Here is a tiny trained network, its code and every weight. The questions are about switching its units off for an input and a target symbol, where a switched-off unit gives its printed mean instead of its output.

import numpy as np


def w(rows, s, z=0):
    codes = np.array(rows[::2]) - 128.0
    scale = np.full(codes.shape[1], s)
    scale[-1] = z or s
    return codes * scale


def f(y):
    return y / 2 * (1 + np.tanh(0.7978845608 * (y + 0.044715 * y**3)))


def softmax(a):
    e = np.exp(a - a.max(-1, keepdims=True))
    return e / e.sum(-1, keepdims=True)


def log_softmax(a):
    a = a - a.max(-1, keepdims=True)
    return a - np.log(np.exp(a).sum(-1, keepdims=True))


def net(x, mask):
    ids = ['ΘΠΨαβδζηλμτφω'.index(c) for c in x.split()]
    T = len(ids)
    res = E[ids] + P[:T]
    r = res
    for j in range(3):
        rows = slice(2 * j, 2 * j + 2)
        q, k, v = (r @ M[0][rows].T for M in (Q, K, V))
        z = softmax(np.where(np.tri(T) > 0, q @ k.T / 2**0.5, -1e9)) @ v
        o = O[0][rows]
        res = res + np.where(mask[j], z, o[:, -1]) @ o[:, :-1]
    y = f(res @ A[0][:, :-1].T + A[0][:, -1])
    res = res + np.where(mask[3:7], y, B[0][:, -1]) @ B[0][:, :-1]
    return log_softmax(res[-1] @ U[:, :-1].T + U[:, -1])


Q, K, V, O, A, B = {}, {}, {}, {}, {}, {}
E = w([
[166,110,140,174,162],'Θ',
[127,121,137,137,137],'Π',
[67,198,164,108,105],'Ψ',
[141,189,220,115,85],'α',
[150,103,189,126,152],'β',
[178,128,134,73,155],'δ',
[216,115,153,211,95],'ζ',
[169,154,40,208,130],'η',
[102,119,6,110,189],'λ',
[77,66,153,72,121],'μ',
[68,152,199,175,47],'τ',
[146,30,57,158,154],'φ',
[94,190,114,40,97],'ω',
],0.015)
P = w([
[102,190,203,119,246],'0',
[131,182,143,113,113],'1',
[99,159,155,118,117],'2',
[120,87,132,126,142],'3',
[138,131,110,122,100],'4',
[153,148,87,125,65],'5',
[126,107,106,103,76],'6',
[128,65,105,112,94],'7',
[114,103,86,130,74],'8',
],0.012)
Q[0] = w([
[185,34,56,162,130],'head 0',
[133,143,162,114,120],'head 0',
[59,250,193,76,114],'head 1',
[131,192,89,153,86],'head 1',
[187,3,75,161,156],'head 2',
[156,143,82,169,120],'head 2',
],0.014)
K[0] = w([
[146,76,73,95,63],'head 0',
[149,125,161,148,142],'head 0',
[135,172,197,144,252],'head 1',
[73,54,137,151,154],'head 1',
[143,98,69,85,8],'head 2',
[89,77,134,117,104],'head 2',
],0.015)
V[0] = w([
[46,139,106,51,113],'head 0',
[13,130,84,165,80],'head 0',
[208,23,151,59,124],'head 1',
[103,137,196,201,14],'head 1',
[135,41,109,255,158],'head 2',
[33,44,199,124,147],'head 2',
],0.013)
O[0] = w([
[190,107,140,174,229,112],'head 0',
[245,142,131,152,129,2],'head 0',
[92,51,199,119,118,52],'head 1',
[110,230,201,99,104,31],'head 1',
[176,105,90,79,49,5],'head 2',
[167,111,163,5,181,139],'head 2',
],0.013,0.0054)
A[0] = w([
[208,253,174,125,114,120],'neuron 0',
[139,92,41,126,235,141],'neuron 1',
[132,28,30,166,200,1],'neuron 2',
[118,145,199,45,102,157],'neuron 3',
],0.0054,0.0023)
B[0] = w([
[183,58,2,116,128,194],'neuron 0',
[171,65,167,165,68,254],'neuron 1',
[135,219,214,142,75,244],'neuron 2',
[219,148,162,97,108,171],'neuron 3',
],0.008,0.0078)
U = w([
[121,86,46,87,149,131],'Θ',
[156,117,103,117,158,124],'Π',
[169,118,48,153,231,253],'Ψ',
[115,235,161,125,186,103],'α',
[123,98,117,62,171,143],'β',
[65,44,114,185,171,196],'δ',
[148,197,217,136,48,118],'ζ',
[133,137,6,177,117,128],'η',
[229,103,147,220,99,73],'λ',
[227,114,229,108,150,119],'μ',
[228,192,118,102,125,94],'τ',
[198,3,78,109,92,95],'φ',
[166,186,185,222,158,18],'ω',
],0.0044,0.003)

Each question gives the input, a string of symbols that net reads in full, and the target symbol t.
The units are the heads (2 rows each of Q, K, V and O) and the neurons (one row each of A and B). Each row of codes is followed by its name. A weight is (code - 128) times the scale printed after its matrix; where a second scale follows, it is the last column's (O, A, B and U).
mask holds one flag per unit, heads first, then neurons. A switched-off unit (its flag False) gives its mean, the last column of its rows in O or B, instead of its output. The means were averaged over made-up inputs and are rounded, as every weight is.
A unit's drop is (log p(t) with every unit on - log p(t) with that unit switched off) / (log p(t) with every unit on - log p(t) with every unit switched off).
The circuit of an input: a set's keep is (log p(t) with only the set's units on - log p(t) with every unit switched off) / (log p(t) with every unit on - log p(t) with every unit switched off). Starting from all 7 units, units are removed one at a time, each time the one whose removal leaves the highest keep (on an exact tie, the one counted first), for as long as the keep stays at least 0.8.
circuit, biggest first: the units of the circuit, biggest drop first
most important unit: the unit with the biggest drop
k most important neurons: the k neurons with the biggest drops, biggest first
which heads matter: for each layer, one digit per head in row order, 1 if its drop is at least 0.15 and else 0, layers parted by /
input ζ α ζ δ Ψ τ, target ζ: circuit, biggest first : head 0; head 1
input α α μ, target α: which heads matter : 011
input β φ α ζ Θ α μ Ψ, target β: which heads matter : 101
input Ψ Ψ Ψ β Ψ ζ ζ Ψ, target Ψ: circuit, biggest first : head 1; head 0; neuron 0; head 2
input α α η δ μ ω β φ, target ω: circuit, biggest first : head 2; neuron 2
input β ω β ω, target β: circuit, biggest first : head 2; head 0
input δ α β ζ β λ η Ψ Ψ, target δ: circuit, biggest first : head 1; head 0
input Π ζ λ α β λ λ Π, target λ: 2 most important neurons : neuron 2; neuron 1
input ζ Ψ δ ζ δ δ δ Ψ, target ζ: 2 most important neurons : neuron 0; neuron 3
input φ α α Ψ ζ, target ζ: circuit, biggest first : head 1
input α ζ ζ δ δ ζ Ψ, target α: circuit, biggest first : head 1; head 2
input Θ μ β λ η, target λ: circuit, biggest first : head 0; head 1; neuron 2
input δ η δ, target δ: circuit, biggest first : head 0; head 1
input ω ζ Ψ ζ α Ψ α, target ω: most important neuron : neuron 2
input μ Ψ λ η φ ζ, target φ: which heads matter : 011
input τ Π ζ Ψ Ψ δ δ τ ζ, target τ: 2 most important neurons : neuron 0; neuron 3
input δ δ η Ψ η η ω Θ, target ω: which heads matter : 101
input δ λ Θ δ δ β, target δ: circuit, biggest first : head 1; head 0; head 2
input μ η Π, target μ: which heads matter : 101
input Ψ ω Θ δ δ ω η, target ω: most important unit : head 2
input μ ω δ Π δ α μ β η, target μ: circuit, biggest first : head 2; head 0; head 1
